Below are the code and all the weights of a small trained network. Each question names an input and a class and asks about switching units off, where a switched-off unit gives its printed mean instead of its output.

import numpy as np


def w(rows, s, z=0):
    codes = np.array(rows[::2]) - 128.0
    scale = np.full(codes.shape[1], s)
    scale[-1] = z or s
    return codes * scale


def norm(h):
    return h / np.sqrt((h * h).mean(-1, keepdims=True) + 1e-5)


def f(y):
    return y / 2 * (1 + np.tanh(0.7978845608 * (y + 0.044715 * y**3)))


def log_softmax(a):
    a = a - a.max(-1, keepdims=True)
    return a - np.log(np.exp(a).sum(-1, keepdims=True))


def net(x, mask):
    res = np.array(x, float).reshape(1, 6) / 4 @ E
    u = 0
    for l in range(3):
        y = f(norm(res) @ A[l][:, :-1].T + A[l][:, -1])
        res = res + np.where(mask[u : u + 10], y, B[l][:, -1]) @ B[l][:, :-1]
        u += 10
    return log_softmax(norm(res)[-1] @ U[:, :-1].T + U[:, -1])


A, B = {}, {}
E = w([
[110,93,91,254],'x0',
[101,181,100,136],'x1',
[202,159,147,105],'x2',
[189,90,52,65],'x3',
[209,141,200,158],'x4',
[90,41,166,137],'x5',
],0.0045)
A[0] = w([
[63,50,145,174,38],'0.n0',
[156,169,46,95,3],'0.n1',
[43,117,106,141,117],'0.n2',
[81,105,231,146,72],'0.n3',
[89,103,56,85,102],'0.n4',
[149,164,40,174,99],'0.n5',
[69,105,145,136,64],'0.n6',
[185,97,53,188,192],'0.n7',
[87,129,176,133,69],'0.n8',
[134,109,194,249,96],'0.n9',
],0.012,0.0022)
B[0] = w([
[154,7,167,128,239],'0.n0',
[247,97,91,98,191],'0.n1',
[73,181,85,58,223],'0.n2',
[213,206,76,154,220],'0.n3',
[129,73,47,118,219],'0.n4',
[155,170,97,191,189],'0.n5',
[109,120,65,116,172],'0.n6',
[144,173,134,238,211],'0.n7',
[124,167,88,147,158],'0.n8',
[233,114,80,195,253],'0.n9',
],0.018,0.0045)
A[1] = w([
[176,133,222,75,161],'1.n0',
[110,140,143,163,55],'1.n1',
[152,141,254,232,3],'1.n2',
[98,145,137,139,71],'1.n3',
[177,145,181,77,153],'1.n4',
[151,69,161,200,62],'1.n5',
[61,192,154,177,108],'1.n6',
[146,71,169,192,134],'1.n7',
[103,122,135,118,68],'1.n8',
[170,168,246,60,125],'1.n9',
],0.0094,0.0013)
B[1] = w([
[93,139,230,141,226],'1.n0',
[107,148,88,113,91],'1.n1',
[252,90,83,73,254],'1.n2',
[100,131,93,106,71],'1.n3',
[124,109,217,135,225],'1.n4',
[188,166,134,149,243],'1.n5',
[30,95,39,117,117],'1.n6',
[185,139,131,159,224],'1.n7',
[123,145,131,95,77],'1.n8',
[87,185,240,134,252],'1.n9',
],0.013,0.0018)
A[2] = w([
[129,116,143,145,77],'2.n0',
[134,93,128,136,80],'2.n1',
[116,251,64,100,118],'2.n2',
[138,171,109,101,118],'2.n3',
[144,152,131,82,5],'2.n4',
[106,148,130,145,83],'2.n5',
[122,116,132,115,94],'2.n6',
[101,149,134,152,2],'2.n7',
[163,97,145,175,165],'2.n8',
[98,48,159,152,125],'2.n9',
],0.012,0.0015)
B[2] = w([
[120,137,125,137,120],'2.n0',
[150,167,109,107,143],'2.n1',
[91,87,142,251,229],'2.n2',
[118,90,139,168,154],'2.n3',
[152,72,158,148,122],'2.n4',
[105,110,113,141,108],'2.n5',
[148,106,140,121,116],'2.n6',
[102,104,110,142,99],'2.n7',
[129,222,105,131,252],'2.n8',
[164,188,143,96,137],'2.n9',
],0.018,0.0034)
U = w([
[211,144,98,179,253],'0',
[116,153,251,79,92],'1',
[97,77,111,22,39],'2',
[59,108,121,143,24],'3',
],0.013,0.0031)

Each question gives the input, the list of numbers given to net, and the class t.
The units are the neurons (one row each of A and B). Each row of codes is followed by its name. A weight is (code - 128) times the scale printed after its matrix; where a second scale follows, it is the last column's (A, B and U).
mask holds one flag per neuron, layer by layer. A switched-off neuron (its flag False) gives its mean, the last column of its row in B, instead of its output. The means were averaged over made-up inputs and are rounded, as every weight is.
A unit's drop is (log p(t) with every unit on - log p(t) with that unit switched off) / (log p(t) with every unit on - log p(t) with every unit switched off).
The circuit of an input: a set's keep is (log p(t) with only the set's units on - log p(t) with every unit switched off) / (log p(t) with every unit on - log p(t) with every unit switched off). Starting from the 12 units with the biggest drops (on a tie, the unit counted first), units are removed one at a time, each time the one whose removal leaves the highest keep (on an exact tie, the one counted first), for as long as the keep stays at least 0.8.
circuit, biggest first: the units of the circuit, biggest drop first
unit that matters most: the unit with the biggest drop
top k neurons: the k neurons with the biggest drops, biggest first
drop when u is switched off: that unit's drop, to one decimal
input [-5,7,-1,5,1,2], class 2: circuit, biggest first	[0.n7; 0.n9; 0.n3]
input [-6,-2,2,5,2,-7], class 1: unit that matters most	0.n9
input [-5,-4,-7,-3,-8,-5], class 3: circuit, biggest first	[2.n2; 0.n2]
input [7,8,2,4,-5,3], class 3: circuit, biggest first	[0.n9; 0.n3]
input [-1,7,-2,-5,0,0], class 3: top 2 neurons	[0.n1; 2.n2]
input [-5,-4,2,-4,-4,5], class 3: top 4 neurons	[2.n2; 0.n9; 0.n1; 1.n2]
input [3,2,-3,-3,-5,2], class 2: top 2 neurons	[0.n2; 0.n0]
input [5,0,-6,-3,-5,-3], class 3: top 2 neurons	[0.n2; 0.n1]
input [0,-5,-1,2,-2,6], class 2: top 4 neurons	[0.n9; 0.n7; 0.n5; 2.n2]
input [-4,0,-1,-8,-3,0], class 3: top 3 neurons	[2.n2; 0.n1; 0.n9]
input [-8,-8,5,-6,5,1], class 1: drop when 0.n7 is switched off	0.2
input [-6,7,1,6,4,1], class 1: drop when 0.n9 is switched off	0.2
input [1,-6,-3,0,-8,-8], class 3: drop when 1.n7 is switched off	0.1
input [4,-7,-5,1,-7,8], class 2: top neuron	[0.n2]
